Below are the code and all the weights of a small trained network. Each question names an input and a target symbol and asks about switching units off, where a switched-off unit gives its printed mean instead of its output.

import numpy as np


def w(rows, s, z=0):
    codes = np.array(rows[::2]) - 128.0
    scale = np.full(codes.shape[1], s)
    scale[-1] = z or s
    return codes * scale


def f(y):
    return y / 2 * (1 + np.tanh(0.7978845608 * (y + 0.044715 * y**3)))


def softmax(a):
    e = np.exp(a - a.max(-1, keepdims=True))
    return e / e.sum(-1, keepdims=True)


def log_softmax(a):
    a = a - a.max(-1, keepdims=True)
    return a - np.log(np.exp(a).sum(-1, keepdims=True))


def net(x, mask):
    ids = ['γηθξπσ'.index(c) for c in x.split()]
    T = len(ids)
    res = E[ids] + P[:T]
    r = res
    for j in range(3):
        rows = slice(3 * j, 3 * j + 3)
        q, k, v = (r @ M[0][rows].T for M in (Q, K, V))
        z = softmax(np.where(np.tri(T) > 0, q @ k.T / 3**0.5, -1e9)) @ v
        o = O[0][rows]
        res = res + np.where(mask[j], z, o[:, -1]) @ o[:, :-1]
    y = f(res @ A[0][:, :-1].T + A[0][:, -1])
    res = res + np.where(mask[3:7], y, B[0][:, -1]) @ B[0][:, :-1]
    return log_softmax(res[-1] @ U[:, :-1].T + U[:, -1])


Q, K, V, O, A, B = {}, {}, {}, {}, {}, {}
E = w([
[162,203,154,61],'γ',
[149,51,66,110],'η',
[187,124,155,108],'θ',
[115,227,100,92],'ξ',
[68,169,123,139],'π',
[9,95,185,158],'σ',
],0.015)
P = w([
[139,86,109,126],'0',
[110,144,177,2],'1',
[150,137,99,127],'2',
[111,79,141,139],'3',
[77,144,109,81],'4',
[122,146,101,124],'5',
[121,93,172,139],'6',
],0.019)
Q[0] = w([
[65,78,194,114],'head 1',
[101,136,95,114],'head 1',
[148,96,198,157],'head 1',
[148,153,108,119],'head 2',
[127,140,103,174],'head 2',
[107,167,138,88],'head 2',
[87,118,202,206],'head 3',
[166,105,103,1],'head 3',
[102,113,128,30],'head 3',
],0.016)
K[0] = w([
[252,139,138,98],'head 1',
[93,155,81,93],'head 1',
[159,94,163,116],'head 1',
[182,121,121,111],'head 2',
[132,148,97,157],'head 2',
[154,83,136,104],'head 2',
[76,118,118,159],'head 3',
[171,123,71,59],'head 3',
[205,106,73,149],'head 3',
],0.017)
V[0] = w([
[230,41,116,129],'head 1',
[46,74,196,181],'head 1',
[95,59,205,127],'head 1',
[168,63,189,123],'head 2',
[116,143,43,1],'head 2',
[127,58,74,179],'head 2',
[199,209,90,88],'head 3',
[126,142,137,242],'head 3',
[224,84,27,65],'head 3',
],0.0086)
O[0] = w([
[175,107,160,146,82],'head 1',
[211,166,18,93,70],'head 1',
[239,156,60,132,123],'head 1',
[236,111,172,112,136],'head 2',
[1,179,115,233,255],'head 2',
[134,63,142,126,68],'head 2',
[83,86,207,168,146],'head 3',
[122,121,42,169,28],'head 3',
[20,174,226,178,175],'head 3',
],0.0075,0.0077)
A[0] = w([
[129,212,179,56,69],'neuron 1',
[89,87,175,148,57],'neuron 2',
[170,54,81,19,3],'neuron 3',
[114,2,63,136,180],'neuron 4',
],0.0097,0.005)
B[0] = w([
[91,1,70,176,254],'neuron 1',
[176,66,80,162,230],'neuron 2',
[88,118,199,35,158],'neuron 3',
[139,113,33,166,181],'neuron 4',
],0.009,0.0087)
U = w([
[73,82,224,64,113],'γ',
[205,39,65,242,2],'η',
[214,143,214,133,220],'θ',
[38,254,209,46,201],'ξ',
[181,179,17,203,193],'π',
[153,80,121,72,84],'σ',
],0.0063,0.0072)

Each question gives the input, a string of symbols that net reads in full, and the target symbol t.
The units are the heads (3 rows each of Q, K, V and O) and the neurons (one row each of A and B). Each row of codes is followed by its name. A weight is (code - 128) times the scale printed after its matrix; where a second scale follows, it is the last column's (O, A, B and U).
mask holds one flag per unit, heads first, then neurons. A switched-off unit (its flag False) gives its mean, the last column of its rows in O or B, instead of its output. The means were averaged over made-up inputs and are rounded, as every weight is.
A unit's drop is (log p(t) with every unit on - log p(t) with that unit switched off) / (log p(t) with every unit on - log p(t) with every unit switched off).
The circuit of an input: a set's keep is (log p(t) with only the set's units on - log p(t) with every unit switched off) / (log p(t) with every unit on - log p(t) with every unit switched off). Starting from all 7 units, units are removed one at a time, each time the one whose removal leaves the highest keep (on an exact tie, the one counted first), for as long as the keep stays at least 0.8.
units of the circuit, in order: the units of the circuit, biggest drop first
k most important neurons: the k neurons with the biggest drops, biggest first
heads that matter: for each layer, one digit per head in row order, 1 if its drop is at least 0.15 and else 0, layers parted by /
drop when u is switched off: that unit's drop, to one decimal
input γ ξ σ σ, target σ: units of the circuit, in order : [head 2; neuron 3; head 3]
input η ξ γ θ π, target γ: heads that matter : 111
input θ η η, target θ: 2 most important neurons : [neuron 1; neuron 2]
input π π π γ ξ γ, target γ: 2 most important neurons : [neuron 1; neuron 4]
input θ ξ ξ η π, target γ: units of the circuit, in order : [head 1; neuron 2; head 2]
input ξ π η σ η, target ξ: heads that matter : 001
input ξ η π η π η, target ξ: units of the circuit, in order : [head 3; neuron 1]
input σ η π π, target π: units of the circuit, in order : [head 3]
input σ π η θ, target θ: units of the circuit, in order : [head 1; neuron 1]
input π θ η θ ξ, target γ: units of the circuit, in order : [neuron 1; head 1; head 3; neuron 2]
input π γ π γ ξ γ, target γ: units of the circuit, in order : [neuron 1; head 3]
input π π θ, target ξ: 2 most important neurons : [neuron 2; neuron 1]
input γ η η η ξ θ, target γ: units of the circuit, in order : [head 3; head 1]
input θ π η π θ σ, target π: 2 most important neurons : [neuron 4; neuron 1]
input π ξ π, target ξ: units of the circuit, in order : [neuron 1; neuron 2]
input π γ ξ π π θ, target ξ: 2 most important neurons : [neuron 2; neuron 4]
input η η π σ σ η π, target σ: 2 most important neurons : [neuron 3; neuron 2]
input π π ξ, target ξ: units of the circuit, in order : [neuron 2; neuron 4]
input π η ξ, target ξ: heads that matter : 010
input γ γ ξ, target γ: most important neuron : [neuron 1]
input θ θ ξ ξ γ η, target γ: most important neuron : [neuron 2]
input γ θ π π, target π: 3 most important neurons : [neuron 4; neuron 1; neuron 3]
input η γ π, target ξ: 2 most important neurons : [neuron 1; neuron 4]
input π γ σ, target π: drop when neuron 4 is switched off : 0.3
input π π π γ γ π σ, target σ: drop when neuron 4 is switched off : 0.1
input ξ η η, target γ: drop when head 1 is switched off : 0.2
